The rows lie along a hidden order. The number after each row says roughly how far along it the row is, from 0 to 10. A new part has a new order.
(in the rows, 128 means zero)
[116 103  97 104 139 134 108 135 103 113 111 137 134 198 146 112 132 157
  81 174 122  93 170  82 120 155 122 147  91  83 123  96 119 112 134 128
 153 146 113 176 107 145  99 145 174 133  96 116 126 111 144 135 131 114
 209 170 165  79 115 135 136 118 127 101 139  97 138 150 126 134 148 111
 140 114  94  98 101 124 113 113 132]
7
[131 135 165 173 127 123 153 123 155 134 136 132 117  22 151 178 127 134
 152 115 127 147 105 160 127 118 132 119 141 141 146 130 129 137 120 129
 105 106 141  96 135 131 148 121 109 126 152 140 130 128 114 134 130 129
  53 101 108 163 136 123 124 130 141 136 122 140 129 119 121 128 124 140
 119 126 162 137 154 132 138 133 124]
2
[125  98 146 175 135 121 128 120 123 147 122 141 115   1 207 124 123 156
  94 108 116 101 137 110 119 100 167 152  96 126 114 123 121 137 119 125
  55 147 149 196 122 156 128 137 104 137 139 133 140 133 117 152 138  90
 140 129 166  72 125 164 136 138 135 102 148 109 143 157 124 133 157  97
 109 123 145 135 150 123 136 137 122]
2
[139 126 142 147 124 132 130 124 159 113 135 124 135 165  77 179 135 107
 139  75 139 137  90  90 125 156 145  92 214 138 119 139 129 126 109 135
  93 107 124 102 134 112 145 152 123 124 150 107 117 119 111 115 124 141
 133 129 131 157 147 101 136 129 155 149 130 126 136 110 125 121 117 123
 123 139 137 116 158 129 122 116 123]
7
[125 124 170 181 125 122 148 118 134 149 136 136 118   6 161 199 120 124
 123  60 125 121  87 108 124 117 183 123 132 163 121 126 127 145 109 127
  77  65 171 158 138 119 141 169  95 132 168 145 130 146  99 146 134 106
 142 110 147 118 137 132 136 144 147 129 133 125 157 137 116 126 146 115
  79 131 168 178 182 123 150 132 115]
1
[121 136 125 116 125 132 143 123 154 110 134 116 130 154  98 181 131 147
 143 131 142 138 103 100 123 157 123 120 178 113 143 119 125 122 128 127
 123 112 116  76 128 114 132 134 131 129 137 112 117 116 114 125 119 147
 138 132 122 166 135  99 131 116 147 127 114 131 138 104 124 128 116 142
 126 136 115 124 141 127 121 126 128]
6
[130  92 116 140 127 135  92 121 129 101 122 123 132 212  74 132 135 124
  75  23 136  81 115  20 118 172 197 102 192 121  82 133 122 119 105 137
  50 149 126 184 123 117 126 178 146 136 152  85 119 116 109 125 126 109
 255 176 196  54 142 118 156 136 152 127 155  88 158 153 127 122 147  89
 124 146 108 111 160 121 120 103 120]
10
[ 94 129 112 132 136 132 149 139 137 111 128 121 127 141 160 195 124 176
 140 178 133 130 134 109 124 137 122 158  83  86 170  99 122 118 138 121
 145  65 111  92 112 109 119 165 142 131 117 118 117 115 111 139 126 131
 134 129 135 153 113 101 125 111 133  99 121 133 136 121 110 135 130 139
 102 138 116 152 133 125 126 136 127]
4
[110 116 109 125 134 130 135 133 126 129 123 128 122 128 147 142 128 156
 109 142 129 114 149 110 121 143 129 144  97  96 138 105 121 120 132 125
 126 131 115 126 118 137 117 146 145 132 114 118 125 115 120 135 128 124
 141 142 143 120 120 126 131 118 133 113 128 115 129 132 123 133 136 120
 126 125 114 123 120 127 118 130 132]
5
[128 125 100 114 123 126 118 129 148 125 133 123 131 166  74 117 138 133
 134 140 140 129 113 118 120 170 125 112 209  99 140  92 125 121 125 127
  97 157 100  84 136 119 133 100 121 136 133 118 128 116 107 125 117 154
 197 139 121 150 135 125 137 112 156 127 100 127 119 109 132 126 115 122
 142 135  97 144 117 123 110 137 135]
9
[119 107 157 166 141 123 146 127 113 135 116 137 114  58 233 170 121 164
  87 139 117  99 166  89 116 107 150 168  51 113 119 115 118 129 123 125
 124 126 157 223 109 152 117 142 129 131 123 123 131 129 127 155 141  84
 106 131 179  70 123 138 136 134 123  98 164 115 155 158 116 136 166 121
 104 122 150 116 150 127 135 118 118]
1
[124 140 102 110 111 130 137 126 157 114 147 106 137 168  30 172 129 114
 165  78 148 145  49 113 133 153 159  88 238 161 137 128 131 130 125 127
  78  52 121  40 144  88 144 138 103 134 155 128 121 135 112 112 114 163
 179 120  99 196 149  98 135 122 155 141  93 151 133  98 127 121  98 146
 104 156 117 178 142 122 129 145 127]
8
[ 66 140  90 108 156 137 135 139 132  95 129 135 140 149 209 187 126 186
 133 184 135 128 140 109 133 141  95 183   1 100 193  78 121 106 150 112
 255   2 101  36 101 120 111 165 143 136 100 124 121 111 120 152 122 133
 102 134 139 149 107  83 113 107 116  90 105 118 145 125 103 136 134 162
 124 146 103 161 127 119 115 121 128]
2
[119 138 135 134 134 130 167 133 148 114 129 120 126 138 150 210 127 160
 145 158 133 140 137 116 129 138 117 137 111 106 148 128 125 119 124 129
 139 104 110 106 123 121 131 153 139 121 130 105 114 106 116 131 128 127
  72 120 128 166 128  96 121 118 133 116 131 130 132 107 116 131 129 142
 118 131 132 100 141 133 126 123 127]
3
[119 141 174 173 127 123 172 123 158 142 140 133 119  37 167 211 121 131
 162  93 129 145  94 141 125  99 142 132 128 158 147 125 127 139 122 124
 127  54 154 116 141 115 149 166  94 127 154 145 128 138  99 138 129 128
  64  97 122 164 137 123 126 130 143 138 131 145 143 112 114 127 128 137
  90 133 168 174 176 128 146 134 118]
0
[149 124 153 159 115 128 126 119 150 139 138 131 126  89  71 150 131 103
 154  65 131 137  74 130 125 136 162  87 211 155 118 138 132 141 108 134
  31 138 132 115 152 120 154 125  98 130 161 133 134 137 109 121 126 134
 153 112 118 130 146 138 139 136 159 153 122 139 130 114 131 121 118 112
 110 125 143 149 153 127 132 132 127]
7
[142 104 172 192 124 117 129 112 133 162 130 143 108   1 179 125 124 123
 118  73 116 120 116 154 122  91 168 120 128 154 101 130 128 152 111 130
  35 158 165 182 143 153 146 105  86 135 166 158 149 148 119 147 138 105
 116 106 141  99 141 171 135 148 143 129 143 119 135 144 130 128 143 105
 114 119 168 150 157 124 146 138 122]
2
[ 86 129  99 118 136 130 151 138 129 122 132 127 124 139 161 172 119 177
 132 167 132 114 104 106 120 140 145 157  81 104 176  84 120 120 142 117
 145  54 111  70 115 115 118 170 133 138 120 128 125 126 102 153 124 130
 179 135 153 145 110 117 130 110 141  98 114 132 138 127 110 136 130 135
  82 137 106 187 142 119 124 147 127]
4
[113 140  87  95 119 135 127 136 150  95 138 102 135 255  36 155 136 141
 142 129 150 141  82  92 128 177 129 107 212 115 143 114 128 114 135 128
 129 109 100  49 130  92 129 132 129 134 131 109 116 117 113 114 113 169
 202 142 119 184 136  93 132 111 151 133  95 134 126 105 129 127 102 135
 132 152  88 148 119 125 113 131 132]
10
[127 106 155 185 130 118 131 116 128 153 128 139 107   1 196 119 123 144
 111 103 118 115 125 139 122  98 163 140  98 135 121 116 123 141 120 126
  42 147 152 179 134 151 138 108  97 138 146 149 144 137 111 151 134 104
 123 110 147  98 127 168 134 139 137 113 133 119 134 145 127 131 146 105
 109 121 141 154 149 122 138 146 125]
3
[134 143 191 184 119 124 173 119 167 141 146 125 119  28 123 244 122 115
 167  55 133 145  62 128 127 105 162 106 180 183 131 151 130 140 103 129
  99  37 167 118 148 102 161 187  84 124 178 131 122 142  89 129 129 129
  64  97 119 184 150 112 131 138 152 153 142 150 153 108 114 121 127 136
  72 148 177 173 198 128 155 129 114]
0
[108 156 168 165 118 125 183 127 159 130 148 112 123  94 136 255 118 125
 176  75 139 157  57 124 133 108 153 121 102 178 149 142 131 138 117 124
 138   1 171  83 135  90 152 192  86 124 169 140 120 144  98 130 124 144
  79  84 108 192 146  80 125 135 141 146 125 156 159 102 110 126 120 155
  71 154 172 179 184 127 156 132 111]
0
